Below are the code and all the weights of a small trained network. Each question names an input and a class and asks about switching units off, where a switched-off unit gives its printed mean instead of its output.

import numpy as np


def w(rows, s, z=0):
    codes = np.array(rows[::2]) - 128.0
    scale = np.full(codes.shape[1], s)
    scale[-1] = z or s
    return codes * scale


def norm(h):
    return h / np.sqrt((h * h).mean(-1, keepdims=True) + 1e-5)


def f(y):
    return np.maximum(y, 0)


def log_softmax(a):
    a = a - a.max(-1, keepdims=True)
    return a - np.log(np.exp(a).sum(-1, keepdims=True))


def net(x, mask):
    res = np.array(x, float).reshape(1, 7) / 4 @ E
    u = 0
    for l in range(2):
        y = f(norm(res) @ A[l][:, :-1].T + A[l][:, -1])
        res = res + np.where(mask[u : u + 13], y, B[l][:, -1]) @ B[l][:, :-1]
        u += 13
    return log_softmax(norm(res)[-1] @ U[:, :-1].T + U[:, -1])


A, B = {}, {}
E = w([
[145,66,130,70,189,178,72,166,109],'x0',
[128,129,107,151,111,121,103,117,108],'x1',
[123,119,118,140,133,126,129,121,124],'x2',
[2,171,41,87,132,193,139,172,145],'x3',
[135,156,138,123,161,126,129,119,113],'x4',
[117,95,109,154,97,147,125,126,150],'x5',
[136,123,156,80,86,175,162,32,41],'x6',
],0.0077)
A[0] = w([
[144,109,121,117,141,199,91,156,112,29],'L0N1',
[50,183,3,73,191,178,97,123,152,164],'L0N2',
[148,15,79,82,200,107,84,129,95,109],'L0N3',
[201,96,202,182,114,74,135,120,98,79],'L0N4',
[129,123,152,85,68,158,193,26,93,84],'L0N5',
[166,160,159,153,81,27,227,25,188,85],'L0N6',
[169,130,130,164,146,108,58,86,185,178],'L0N7',
[167,77,112,84,118,137,163,59,94,154],'L0N8',
[101,205,91,148,78,133,214,148,116,90],'L0N9',
[120,167,138,162,136,91,130,140,172,173],'L0N10',
[88,140,96,88,100,69,92,134,99,6],'L0N11',
[137,112,173,197,191,85,107,142,204,139],'L0N12',
[53,189,168,211,128,37,176,86,153,106],'L0N13',
],0.0074,0.0022)
B[0] = w([
[158,172,185,166,159,209,144,192,110,161],'L0N1',
[155,103,103,105,79,59,181,103,147,253],'L0N2',
[192,132,117,249,95,180,127,216,107,206],'L0N3',
[165,101,87,64,73,152,200,91,129,231],'L0N4',
[1,151,196,150,181,66,32,160,64,233],'L0N5',
[195,132,70,244,121,184,84,136,122,240],'L0N6',
[97,159,93,51,173,72,161,131,203,190],'L0N7',
[114,101,159,186,178,27,129,97,152,207],'L0N8',
[227,183,85,179,100,130,142,195,55,194],'L0N9',
[85,155,163,175,75,161,54,208,112,179],'L0N10',
[118,116,129,43,125,121,133,141,129,139],'L0N11',
[57,140,181,115,176,43,101,72,148,208],'L0N12',
[121,101,116,155,103,199,104,173,107,212],'L0N13',
],0.0069,0.0074)
A[1] = w([
[99,140,118,143,80,32,19,149,92,165],'L1N1',
[206,112,182,80,112,53,131,24,185,101],'L1N2',
[153,86,137,98,166,225,88,172,125,64],'L1N3',
[15,137,16,87,101,160,176,182,160,151],'L1N4',
[47,113,233,124,121,204,106,13,39,170],'L1N5',
[248,61,185,217,134,125,23,22,154,153],'L1N6',
[123,250,38,142,133,137,129,97,90,189],'L1N7',
[87,182,97,149,174,60,108,132,140,65],'L1N8',
[255,88,141,93,236,235,111,199,59,69],'L1N9',
[170,171,119,141,115,14,25,203,224,253],'L1N10',
[171,95,181,77,149,175,85,202,89,75],'L1N11',
[121,164,99,147,109,143,141,232,208,98],'L1N12',
[83,215,57,40,86,104,191,167,65,46],'L1N13',
],0.0066,0.002)
B[1] = w([
[54,140,194,88,215,103,155,154,162,219],'L1N1',
[148,101,44,105,107,157,200,61,184,172],'L1N2',
[215,160,128,229,82,146,98,129,94,148],'L1N3',
[177,129,127,86,122,152,146,25,128,200],'L1N4',
[1,67,232,108,188,36,79,164,209,192],'L1N5',
[144,177,55,9,128,204,159,151,157,255],'L1N6',
[190,48,148,144,122,153,106,154,167,186],'L1N7',
[141,75,149,129,136,64,64,113,127,167],'L1N8',
[123,202,54,203,57,143,108,206,105,183],'L1N9',
[64,94,165,106,105,138,144,87,45,251],'L1N10',
[91,145,158,203,68,112,111,51,88,159],'L1N11',
[132,145,191,123,206,84,80,115,98,203],'L1N12',
[191,108,112,99,149,191,168,88,198,188],'L1N13',
],0.0071,0.0088)
U = w([
[11,70,205,97,178,24,88,71,153,216],'0',
[197,108,17,28,102,156,235,44,187,161],'1',
[166,174,88,240,58,167,86,168,69,3],'2',
],0.011,0.00055)

Each question gives the input, the list of numbers given to net, and the class t.
The units are the neurons (one row each of A and B). Each row of codes is followed by its name. A weight is (code - 128) times the scale printed after its matrix; where a second scale follows, it is the last column's (A, B and U).
mask holds one flag per neuron, layer by layer. A switched-off neuron (its flag False) gives its mean, the last column of its row in B, instead of its output. The means were averaged over made-up inputs and are rounded, as every weight is.
A unit's drop is (log p(t) with every unit on - log p(t) with that unit switched off) / (log p(t) with every unit on - log p(t) with every unit switched off).
The circuit of an input: a set's keep is (log p(t) with only the set's units on - log p(t) with every unit switched off) / (log p(t) with every unit on - log p(t) with every unit switched off). Starting from the 12 units with the biggest drops (on a tie, the unit counted first), units are removed one at a time, each time the one whose removal leaves the highest keep (on an exact tie, the one counted first), for as long as the keep stays at least 0.8.
circuit, biggest first: the units of the circuit, biggest drop first
unit that matters most: the unit with the biggest drop
top k neurons: the k neurons with the biggest drops, biggest first
k most important neurons of layer l: the k neurons of layer l with the biggest drops, biggest first
drop of u: that unit's drop, to one decimal
input [-4,-1,-5,3,-7,-7,-2], class 2: unit that matters most -> L0N9
input [-2,6,-1,7,7,-7,-5], class 1: top 3 neurons -> [L0N5 L1N13 L0N2]
input [5,8,0,-4,3,-1,-1], class 2: 2 most important neurons of layer 0 -> [L0N3 L0N2]
input [-8,0,-5,-2,-2,2,8], class 0: 2 most important neurons of layer 1 -> [L1N5 L1N1]
input [1,4,-3,-4,-7,-7,-3], class 1: top 3 neurons -> [L0N4 L0N5 L1N2]
input [-4,8,3,8,2,6,-7], class 1: top 4 neurons -> [L0N5 L0N2 L1N4 L1N5]
input [-3,-7,3,6,-7,8,-4], class 1: top 2 neurons -> [L0N5 L1N4]
input [-8,6,-2,-4,-4,7,8], class 0: 3 most important neurons of layer 1 -> [L1N5 L1N9 L1N1]
input [1,1,-3,-2,-7,-4,-1], class 1: top 2 neurons -> [L0N5 L0N4]
input [-8,-2,-4,-7,1,-6,5], class 2: top 4 neurons -> [L0N6 L0N13 L0N2 L0N5]
input [6,7,-3,1,8,5,5], class 2: top 3 neurons -> [L0N3 L0N1 L0N12]
input [7,-2,4,-5,-2,6,-5], class 2: top 3 neurons -> [L0N3 L0N5 L0N2]
input [2,-6,-6,1,5,-1,1], class 2: top 4 neurons -> [L0N12 L0N7 L0N4 L0N5]
input [-8,-1,4,-3,8,-3,-4], class 2: circuit, biggest first -> [L0N6]
input [0,-4,4,1,-1,-1,8], class 0: drop of L0N9 -> 0.0
input [4,-7,7,7,-4,-6,1], class 1: drop of L0N2 -> 0.2
input [-2,5,7,4,7,6,-2], class 1: drop of L0N5 -> 0.4
input [-8,0,0,5,4,-1,8], class 0: drop of L1N9 -> 0.3
